Below is a small trained network, with its code and all its weights. Each question gives an input and a class and asks what happens when units are switched off, that is, made to give their printed mean instead of their output.

import numpy as np


def w(rows, s, z=0):
    codes = np.array(rows[::2]) - 128.0
    scale = np.full(codes.shape[1], s)
    scale[-1] = z or s
    return codes * scale


def f(y):
    return y / 2 * (1 + np.tanh(0.7978845608 * (y + 0.044715 * y**3)))


def log_softmax(a):
    a = a - a.max(-1, keepdims=True)
    return a - np.log(np.exp(a).sum(-1, keepdims=True))


def net(x, mask):
    res = np.array(x, float).reshape(1, 4) / 4 @ E
    y = f(res @ A[0][:, :-1].T + A[0][:, -1])
    res = res + np.where(mask, y, B[0][:, -1]) @ B[0][:, :-1]
    return log_softmax(res[-1] @ U[:, :-1].T + U[:, -1])


A, B = {}, {}
E = w([
[55,46,62,199],'x0',
[220,175,2,172],'x1',
[203,111,218,237],'x2',
[49,218,151,198],'x3',
],0.0084)
A[0] = w([
[159,171,163,89,72],'N1',
[55,196,83,80,74],'N2',
[44,107,56,88,105],'N3',
[161,208,176,86,59],'N4',
[80,63,198,115,95],'N5',
[81,175,121,163,100],'N6',
[96,136,100,75,97],'N7',
[23,208,191,155,2],'N8',
[92,138,202,91,97],'N9',
[136,160,178,206,76],'N10',
[95,132,183,103,87],'N11',
[200,35,165,129,27],'N12',
[178,3,119,58,74],'N13',
[176,185,74,145,111],'N14',
[88,62,111,174,55],'N15',
[95,102,88,58,90],'N16',
[181,166,154,78,107],'N17',
[153,75,167,209,136],'N18',
[155,192,171,89,36],'N19',
[107,101,139,183,108],'N20',
[76,37,76,182,49],'N21',
[157,177,152,74,76],'N22',
[80,128,178,112,74],'N23',
[120,45,195,56,79],'N24',
],0.013,0.0023)
B[0] = w([
[96,41,129,90,184],'N1',
[226,165,177,107,225],'N2',
[180,103,149,110,242],'N3',
[91,41,138,97,213],'N4',
[178,107,70,178,237],'N5',
[35,167,141,58,178],'N6',
[201,127,150,148,181],'N7',
[94,186,118,138,245],'N8',
[148,130,85,160,219],'N9',
[187,200,180,102,212],'N10',
[142,131,82,143,191],'N11',
[150,198,139,86,227],'N12',
[66,251,112,93,255],'N13',
[113,133,47,228,218],'N14',
[95,48,139,95,199],'N15',
[176,146,179,130,203],'N16',
[99,92,118,107,202],'N17',
[200,100,149,96,238],'N18',
[82,51,151,106,194],'N19',
[142,124,128,82,177],'N20',
[66,56,122,82,242],'N21',
[125,107,113,103,188],'N22',
[150,124,88,184,191],'N23',
[113,143,109,189,244],'N24',
],0.011,0.0083)
U = w([
[97,14,145,73,121],'0',
[253,139,205,100,95],'1',
[156,124,19,219,86],'2',
[80,225,139,79,101],'3',
[146,135,137,133,244],'4',
],0.017,0.011)

Each question gives the input, the list of numbers given to net, and the class t.
The units are the neurons (one row each of A and B). Each row of codes is followed by its name. A weight is (code - 128) times the scale printed after its matrix; where a second scale follows, it is the last column's (A, B and U).
mask holds one flag per neuron, in row order. A switched-off neuron (its flag False) gives its mean, the last column of its row in B, instead of its output. The means were averaged over made-up inputs and are rounded, as every weight is.
A unit's drop is (log p(t) with every unit on - log p(t) with that unit switched off) / (log p(t) with every unit on - log p(t) with every unit switched off).
The circuit of an input: a set's keep is (log p(t) with only the set's units on - log p(t) with every unit switched off) / (log p(t) with every unit on - log p(t) with every unit switched off). Starting from the 12 units with the biggest drops (on a tie, the unit counted first), units are removed one at a time, each time the one whose removal leaves the highest keep (on an exact tie, the one counted first), for as long as the keep stays at least 0.8.
circuit, biggest first: the units of the circuit, biggest drop first
unit that matters most: the unit with the biggest drop
top k neurons: the k neurons with the biggest drops, biggest first
drop of u: that unit's drop, to one decimal
input [4,5,7,-7], class 1: top 2 neurons : N18, N8
input [1,6,-4,7], class 3: top 3 neurons : N6, N5, N2
input [7,8,8,3], class 1: top neuron : N10
input [3,6,7,-8], class 3: circuit, biggest first : N13, N12
input [8,2,1,8], class 0: top 4 neurons : N21, N15, N13, N12
input [3,-5,6,6], class 1: top 4 neurons : N10, N18, N13, N14
input [-6,-4,6,2], class 0: top 4 neurons : N4, N19, N1, N2
input [-4,-3,-4,-1], class 0: top 3 neurons : N10, N12, N4
input [2,-8,5,8], class 2: top 4 neurons : N5, N23, N9, N13
input [-5,6,0,5], class 2: top 3 neurons : N14, N21, N13
input [-6,-6,0,0], class 0: top 3 neurons : N4, N19, N1
input [2,-8,7,-2], class 2: top 2 neurons : N5, N24
input [7,4,-7,1], class 0: top 3 neurons : N21, N15, N10
input [-4,-1,-4,-3], class 0: unit that matters most : N10
input [-8,-8,-1,-5], class 0: top 3 neurons : N4, N19, N1
input [-3,-2,-6,-6], class 1: top 2 neurons : N16, N7
input [-3,6,-8,-4], class 1: drop of N2 : 0.1
input [1,4,7,8], class 3: drop of N8 : 0.6
input [3,-6,-2,1], class 2: drop of N19 : 0.0
input [2,-3,-3,-7], class 3: circuit, biggest first : N13
input [-5,3,-5,0], class 0: drop of N1 : 0.2
